Below are the code and all the weights of a small trained network. Each question names an input and a class and asks about switching units off, where a switched-off unit gives its printed mean instead of its output.

import numpy as np


def w(rows, s, z=0):
    codes = np.array(rows[::2]) - 128.0
    scale = np.full(codes.shape[1], s)
    scale[-1] = z or s
    return codes * scale


def f(y):
    return y / 2 * (1 + np.tanh(0.7978845608 * (y + 0.044715 * y**3)))


def log_softmax(a):
    a = a - a.max(-1, keepdims=True)
    return a - np.log(np.exp(a).sum(-1, keepdims=True))


def net(x, mask):
    res = np.array(x, float).reshape(1, 7) / 4 @ E
    y = f(res @ A[0][:, :-1].T + A[0][:, -1])
    res = res + np.where(mask, y, B[0][:, -1]) @ B[0][:, :-1]
    return log_softmax(res[-1] @ U[:, :-1].T + U[:, -1])


A, B = {}, {}
E = w([
[129,124,129,127,128],'x0',
[103,146,137,87,248],'x1',
[143,78,155,106,124],'x2',
[128,130,129,127,129],'x3',
[204,155,97,110,117],'x4',
[132,88,75,176,145],'x5',
[129,127,127,126,128],'x6',
],0.012)
A[0] = w([
[113,215,97,167,130,180],'neuron 1',
[119,95,130,82,168,240],'neuron 2',
[157,119,161,135,181,16],'neuron 3',
[195,130,92,114,142,56],'neuron 4',
[131,84,149,114,76,92],'neuron 5',
[109,133,50,158,127,193],'neuron 6',
[161,133,113,111,195,2],'neuron 7',
[133,167,177,115,184,142],'neuron 8',
[127,132,121,110,167,18],'neuron 9',
[151,125,134,133,88,73],'neuron 10',
[118,176,118,146,152,72],'neuron 11',
[121,159,162,141,168,26],'neuron 12',
[124,138,125,132,80,52],'neuron 13',
[126,131,133,144,89,15],'neuron 14',
[65,153,113,148,108,80],'neuron 15',
[114,58,127,113,127,245],'neuron 16',
[141,106,136,93,167,42],'neuron 17',
[164,141,93,98,124,32],'neuron 18',
[237,164,125,129,133,60],'neuron 19',
[181,161,86,152,148,73],'neuron 20',
[116,134,125,163,92,8],'neuron 21',
[137,135,136,139,172,22],'neuron 22',
[135,155,130,85,108,7],'neuron 23',
[87,125,119,81,172,161],'neuron 24',
[73,100,161,133,121,75],'neuron 25',
[183,111,106,60,130,171],'neuron 26',
[115,112,119,192,146,124],'neuron 27',
[139,136,144,164,103,24],'neuron 28',
[134,98,135,93,120,245],'neuron 29',
[135,155,144,145,171,40],'neuron 30',
[91,81,166,129,126,134],'neuron 31',
[142,7,66,147,162,194],'neuron 32',
[144,113,152,138,114,184],'neuron 33',
[114,132,89,69,152,37],'neuron 34',
[151,163,113,149,82,130],'neuron 35',
[116,135,116,97,80,37],'neuron 36',
[82,110,158,142,127,60],'neuron 37',
[181,101,105,61,123,124],'neuron 38',
[75,114,144,137,122,83],'neuron 39',
[115,186,120,168,127,200],'neuron 40',
[96,147,120,74,125,9],'neuron 41',
[90,154,177,27,75,144],'neuron 42',
[135,104,94,99,187,187],'neuron 43',
[192,189,130,124,112,49],'neuron 44',
[121,162,192,88,102,63],'neuron 45',
],0.015,0.0044)
B[0] = w([
[218,208,236,160,158,203],'neuron 1',
[197,167,141,187,70,228],'neuron 2',
[181,3,107,166,116,156],'neuron 3',
[14,127,107,165,203,175],'neuron 4',
[201,77,151,196,84,174],'neuron 5',
[111,164,161,55,74,202],'neuron 6',
[149,59,89,148,98,186],'neuron 7',
[152,131,108,156,59,218],'neuron 8',
[134,12,77,162,62,154],'neuron 9',
[156,91,93,191,99,161],'neuron 10',
[185,82,174,125,119,151],'neuron 11',
[120,92,75,147,110,155],'neuron 12',
[207,66,67,133,148,156],'neuron 13',
[130,19,80,192,76,143],'neuron 14',
[134,102,169,206,191,150],'neuron 15',
[133,225,191,135,133,197],'neuron 16',
[170,68,111,177,131,163],'neuron 17',
[16,45,131,179,205,147],'neuron 18',
[39,145,106,191,177,205],'neuron 19',
[36,116,184,72,217,180],'neuron 20',
[102,51,88,158,98,145],'neuron 21',
[130,31,33,131,97,148],'neuron 22',
[17,26,30,70,192,134],'neuron 23',
[163,125,135,174,108,223],'neuron 24',
[95,123,117,179,225,167],'neuron 25',
[108,198,146,234,189,195],'neuron 26',
[65,176,72,75,154,169],'neuron 27',
[135,34,71,117,113,138],'neuron 28',
[177,240,206,172,122,177],'neuron 29',
[166,41,80,160,86,152],'neuron 30',
[92,154,186,203,195,177],'neuron 31',
[90,213,66,45,62,254],'neuron 32',
[181,149,142,162,87,155],'neuron 33',
[165,62,107,145,122,157],'neuron 34',
[180,113,133,141,132,191],'neuron 35',
[121,46,39,162,96,142],'neuron 36',
[50,91,114,208,207,154],'neuron 37',
[101,158,173,208,210,178],'neuron 38',
[99,87,128,208,232,155],'neuron 39',
[188,182,189,144,114,180],'neuron 40',
[91,55,93,93,106,135],'neuron 41',
[81,215,20,66,108,221],'neuron 42',
[175,139,113,109,25,229],'neuron 43',
[126,138,91,146,169,179],'neuron 44',
[71,164,33,53,108,177],'neuron 45',
],0.0058,0.0091)
U = w([
[152,210,109,137,126,254],'0',
[47,113,90,166,254,50],'1',
[181,80,76,126,99,8],'2',
[50,201,9,14,96,112],'3',
[158,207,135,118,129,215],'4',
[196,213,168,128,146,157],'5',
],0.008,0.0049)

Each question gives the input, the list of numbers given to net, and the class t.
The units are the neurons (one row each of A and B). Each row of codes is followed by its name. A weight is (code - 128) times the scale printed after its matrix; where a second scale follows, it is the last column's (A, B and U).
mask holds one flag per neuron, in row order. A switched-off neuron (its flag False) gives its mean, the last column of its row in B, instead of its output. The means were averaged over made-up inputs and are rounded, as every weight is.
A unit's drop is (log p(t) with every unit on - log p(t) with that unit switched off) / (log p(t) with every unit on - log p(t) with every unit switched off).
The circuit of an input: a set's keep is (log p(t) with only the set's units on - log p(t) with every unit switched off) / (log p(t) with every unit on - log p(t) with every unit switched off). Starting from the 12 units with the biggest drops (on a tie, the unit counted first), units are removed one at a time, each time the one whose removal leaves the highest keep (on an exact tie, the one counted first), for as long as the keep stays at least 0.8.
units of the circuit, in order: the units of the circuit, biggest drop first
unit that matters most: the unit with the biggest drop
top k neurons: the k neurons with the biggest drops, biggest first
drop when u is switched off: that unit's drop, to one decimal
input [4,-1,-8,0,2,8,6], class 3: units of the circuit, in order : [neuron 32; neuron 6]
input [-3,3,-5,-1,-3,-7,0], class 3: units of the circuit, in order : [neuron 42]
input [-2,-3,3,-3,0,5,8], class 3: units of the circuit, in order : [neuron 32; neuron 1]
input [3,1,-6,-5,-3,6,7], class 3: units of the circuit, in order : [neuron 27; neuron 32]
input [0,-2,5,2,3,5,5], class 3: top 2 neurons : [neuron 32; neuron 1]
input [3,2,0,2,6,5,0], class 1: units of the circuit, in order : [neuron 4; neuron 20]
input [2,2,7,-7,-2,-7,-3], class 3: top 2 neurons : [neuron 42; neuron 45]
input [-2,5,4,-4,1,-1,6], class 2: top 2 neurons : [neuron 1; neuron 3]
input [-1,-5,4,6,0,-8,-8], class 3: top 2 neurons : [neuron 42; neuron 45]
input [-5,6,4,-1,-1,7,3], class 3: top 2 neurons : [neuron 32; neuron 1]
input [-7,2,6,-4,-4,-8,0], class 3: top 2 neurons : [neuron 42; neuron 45]
input [3,-2,5,5,-1,-5,-1], class 3: top 3 neurons : [neuron 42; neuron 45; neuron 1]
input [4,-1,2,-3,7,8,-1], class 3: top 2 neurons : [neuron 32; neuron 6]
input [-4,-4,-4,5,6,-1,0], class 1: unit that matters most : neuron 19
input [1,6,-3,0,5,-2,3], class 2: drop when neuron 7 is switched off : 0.2
input [6,8,5,7,7,-7,-3], class 2: drop when neuron 8 is switched off : 0.2
input [-7,8,4,2,4,-7,-8], class 2: drop when neuron 3 is switched off : 0.1
